Here is a tiny trained network, its code and every weight. The questions are about switching its units off for an input and a class, where a switched-off unit gives its printed mean instead of its output.

import numpy as np


def w(rows, s, z=0):
    codes = np.array(rows[::2]) - 128.0
    scale = np.full(codes.shape[1], s)
    scale[-1] = z or s
    return codes * scale


def f(y):
    return y / 2 * (1 + np.tanh(0.7978845608 * (y + 0.044715 * y**3)))


def log_softmax(a):
    a = a - a.max(-1, keepdims=True)
    return a - np.log(np.exp(a).sum(-1, keepdims=True))


def net(x, mask):
    res = np.array(x, float).reshape(1, 4) / 4 @ E
    y = f(res @ A[0][:, :-1].T + A[0][:, -1])
    res = res + np.where(mask, y, B[0][:, -1]) @ B[0][:, :-1]
    return log_softmax(res[-1] @ U[:, :-1].T + U[:, -1])


A, B = {}, {}
E = w([
[159,190,5,140,109,124,80,59,134,135,71],'x0',
[122,136,149,140,144,131,114,115,127,144,131],'x1',
[119,101,112,178,179,170,141,91,124,14,80],'x2',
[178,155,148,154,68,197,106,163,175,95,160],'x3',
],0.018)
A[0] = w([
[191,186,131,111,93,170,63,116,173,103,141,87],'N1',
[109,118,165,45,97,146,140,181,115,201,170,202],'N2',
[137,147,99,113,77,97,98,155,133,225,147,145],'N3',
[134,170,120,88,106,108,135,147,130,161,119,120],'N4',
[132,118,99,86,159,12,150,106,91,172,144,245],'N5',
[150,131,186,72,102,78,166,151,155,185,186,210],'N6',
[97,106,184,72,102,98,142,161,147,150,187,202],'N7',
[125,173,118,65,66,84,91,109,135,180,184,165],'N8',
[59,48,170,96,203,113,200,170,109,114,164,232],'N9',
[103,150,90,68,168,64,155,62,76,157,113,255],'N10',
[144,71,225,182,97,178,172,186,188,62,227,155],'N11',
[216,149,163,166,68,243,103,142,230,115,163,179],'N12',
],0.011,0.0057)
B[0] = w([
[201,115,125,175,40,132,110,130,156,175,191,174],'N1',
[142,147,2,164,85,157,134,39,195,94,108,211],'N2',
[113,107,254,69,132,101,106,201,51,184,228,197],'N3',
[146,96,149,101,155,122,95,169,146,156,156,159],'N4',
[35,72,178,102,199,120,128,117,144,76,122,201],'N5',
[165,89,65,162,94,169,107,46,220,146,64,211],'N6',
[118,161,71,162,130,180,139,53,171,107,84,206],'N7',
[124,112,165,118,107,65,106,187,94,145,186,196],'N8',
[143,99,188,201,143,93,210,158,12,181,52,239],'N9',
[34,48,122,73,181,126,82,121,153,87,105,204],'N10',
[81,152,168,56,186,164,79,180,156,25,232,251],'N11',
[173,190,132,101,58,144,90,150,156,152,220,223],'N12',
],0.0095,0.029)
U = w([
[114,87,60,142,161,119,109,7,133,121,69,249],'0',
[91,123,177,63,173,124,77,180,118,101,180,157],'1',
[191,189,61,163,106,171,96,69,155,116,144,11],'2',
[186,143,163,130,103,73,110,201,87,198,169,59],'3',
[133,119,184,176,169,108,185,164,32,134,104,180],'4',
],0.014,0.0023)

Each question gives the input, the list of numbers given to net, and the class t.
The units are the neurons (one row each of A and B). Each row of codes is followed by its name. A weight is (code - 128) times the scale printed after its matrix; where a second scale follows, it is the last column's (A, B and U).
mask holds one flag per neuron, in row order. A switched-off neuron (its flag False) gives its mean, the last column of its row in B, instead of its output. The means were averaged over made-up inputs and are rounded, as every weight is.
A unit's drop is (log p(t) with every unit on - log p(t) with that unit switched off) / (log p(t) with every unit on - log p(t) with every unit switched off).
The circuit of an input: a set's keep is (log p(t) with only the set's units on - log p(t) with every unit switched off) / (log p(t) with every unit on - log p(t) with every unit switched off). Starting from all 12 units, units are removed one at a time, each time the one whose removal leaves the highest keep (on an exact tie, the one counted first), for as long as the keep stays at least 0.8.
circuit, biggest first: the units of the circuit, biggest drop first
k most important neurons: the k neurons with the biggest drops, biggest first
drop of u: that unit's drop, to one decimal
input [-7,-7,4,-5], class 4: circuit, biggest first	N9
input [8,1,-8,0], class 1: 2 most important neurons	N10, N5
input [-2,4,0,-8], class 0: 2 most important neurons	N3, N10
input [7,-4,-3,0], class 1: 2 most important neurons	N9, N10
input [1,0,6,-4], class 0: 3 most important neurons	N11, N3, N8
input [3,-4,3,0], class 0: 2 most important neurons	N11, N12
input [8,5,-6,1], class 3: 2 most important neurons	N11, N1
input [8,8,-3,1], class 3: 2 most important neurons	N11, N1
input [4,5,3,3], class 2: 2 most important neurons	N3, N9
input [1,-1,-2,2], class 3: 2 most important neurons	N11, N7
input [-6,1,-5,7], class 2: drop of N2	0.1
input [-6,5,-7,7], class 2: drop of N2	0.2
input [8,7,-1,1], class 3: drop of N1	0.2
input [-2,2,-8,-2], class 0: circuit, biggest first	N6
